Below are the code and all the weights of a small trained network. Each question names an input and a class and asks about switching units off, where a switched-off unit gives its printed mean instead of its output.

import numpy as np


def w(rows, s, z=0):
    codes = np.array(rows[::2]) - 128.0
    scale = np.full(codes.shape[1], s)
    scale[-1] = z or s
    return codes * scale


def f(y):
    return y / 2 * (1 + np.tanh(0.7978845608 * (y + 0.044715 * y**3)))


def log_softmax(a):
    a = a - a.max(-1, keepdims=True)
    return a - np.log(np.exp(a).sum(-1, keepdims=True))


def net(x, mask):
    res = np.array(x, float).reshape(1, 4) / 4 @ E
    y = f(res @ A[0][:, :-1].T + A[0][:, -1])
    res = res + np.where(mask, y, B[0][:, -1]) @ B[0][:, :-1]
    return log_softmax(res[-1] @ U[:, :-1].T + U[:, -1])


A, B = {}, {}
E = w([
[107,136,122,131,122,137,137],'x0',
[50,97,90,2,101,110,66],'x1',
[101,157,245,161,69,152,87],'x2',
[175,196,72,77,93,218,93],'x3',
],0.012)
A[0] = w([
[86,178,111,119,116,117,117,177],'neuron 0',
[161,139,164,173,83,98,125,133],'neuron 1',
[134,154,110,93,156,136,145,103],'neuron 2',
[165,109,88,102,171,162,165,161],'neuron 3',
[143,84,130,195,222,127,200,211],'neuron 4',
[137,89,87,147,187,113,225,248],'neuron 5',
[132,98,105,108,175,53,176,254],'neuron 6',
[125,115,212,158,121,142,102,170],'neuron 7',
[185,143,66,123,73,255,103,249],'neuron 8',
[83,68,177,137,92,78,147,134],'neuron 9',
[105,100,178,32,73,151,79,170],'neuron 10',
[54,92,83,80,168,76,81,156],'neuron 11',
],0.013,0.0041)
B[0] = w([
[105,64,164,155,116,139,134,154],'neuron 0',
[97,134,106,108,169,136,179,174],'neuron 1',
[172,62,17,150,53,166,76,154],'neuron 2',
[160,144,31,120,68,151,73,192],'neuron 3',
[48,150,120,166,100,68,146,232],'neuron 4',
[115,185,130,68,72,42,133,228],'neuron 5',
[136,106,157,47,54,83,82,222],'neuron 6',
[107,102,141,151,243,203,130,196],'neuron 7',
[221,155,137,183,16,124,111,254],'neuron 8',
[114,2,112,165,212,159,114,195],'neuron 9',
[45,73,189,159,56,95,38,218],'neuron 10',
[188,65,184,48,179,252,106,231],'neuron 11',
],0.0096,0.016)
U = w([
[50,151,133,133,58,65,77,237],'0',
[51,135,108,111,213,157,217,105],'1',
[116,122,131,6,156,133,148,228],'2',
[89,90,122,140,166,139,95,21],'3',
[190,237,65,137,109,85,125,6],'4',
[187,223,184,202,152,185,101,242],'5',
[152,119,68,120,105,177,71,4],'6',
],0.012,0.0025)

Each question gives the input, the list of numbers given to net, and the class t.
The units are the neurons (one row each of A and B). Each row of codes is followed by its name. A weight is (code - 128) times the scale printed after its matrix; where a second scale follows, it is the last column's (A, B and U).
mask holds one flag per neuron, in row order. A switched-off neuron (its flag False) gives its mean, the last column of its row in B, instead of its output. The means were averaged over made-up inputs and are rounded, as every weight is.
A unit's drop is (log p(t) with every unit on - log p(t) with that unit switched off) / (log p(t) with every unit on - log p(t) with every unit switched off).
The circuit of an input: a set's keep is (log p(t) with only the set's units on - log p(t) with every unit switched off) / (log p(t) with every unit on - log p(t) with every unit switched off). Starting from all 12 units, units are removed one at a time, each time the one whose removal leaves the highest keep (on an exact tie, the one counted first), for as long as the keep stays at least 0.8.
circuit, biggest first: the units of the circuit, biggest drop first
top k neurons: the k neurons with the biggest drops, biggest first
drop when u is switched off: that unit's drop, to one decimal
input [5,-4,0,7], class 4: circuit, biggest first -> neuron 11; neuron 8
input [-3,3,1,-7], class 3: circuit, biggest first -> neuron 9
input [8,3,1,-1], class 3: circuit, biggest first -> neuron 5; neuron 8
input [1,-4,0,2], class 4: top 2 neurons -> neuron 11; neuron 10
input [-1,6,-1,-8], class 2: top 2 neurons -> neuron 11; neuron 6
input [6,3,1,-3], class 3: top 2 neurons -> neuron 5; neuron 9
input [5,0,-3,6], class 4: top 2 neurons -> neuron 11; neuron 8
input [-1,5,-1,2], class 6: top 2 neurons -> neuron 11; neuron 4
input [1,5,0,0], class 2: top 4 neurons -> neuron 11; neuron 8; neuron 4; neuron 3
input [-5,-5,1,-3], class 1: top 2 neurons -> neuron 8; neuron 10
input [-6,7,-3,-1], class 2: drop when neuron 8 is switched off -> 0.3
input [1,-7,3,-4], class 1: drop when neuron 10 is switched off -> 0.0
input [5,0,7,4], class 5: drop when neuron 8 is switched off -> 0.1
input [2,8,-3,-4], class 2: circuit, biggest first -> neuron 11
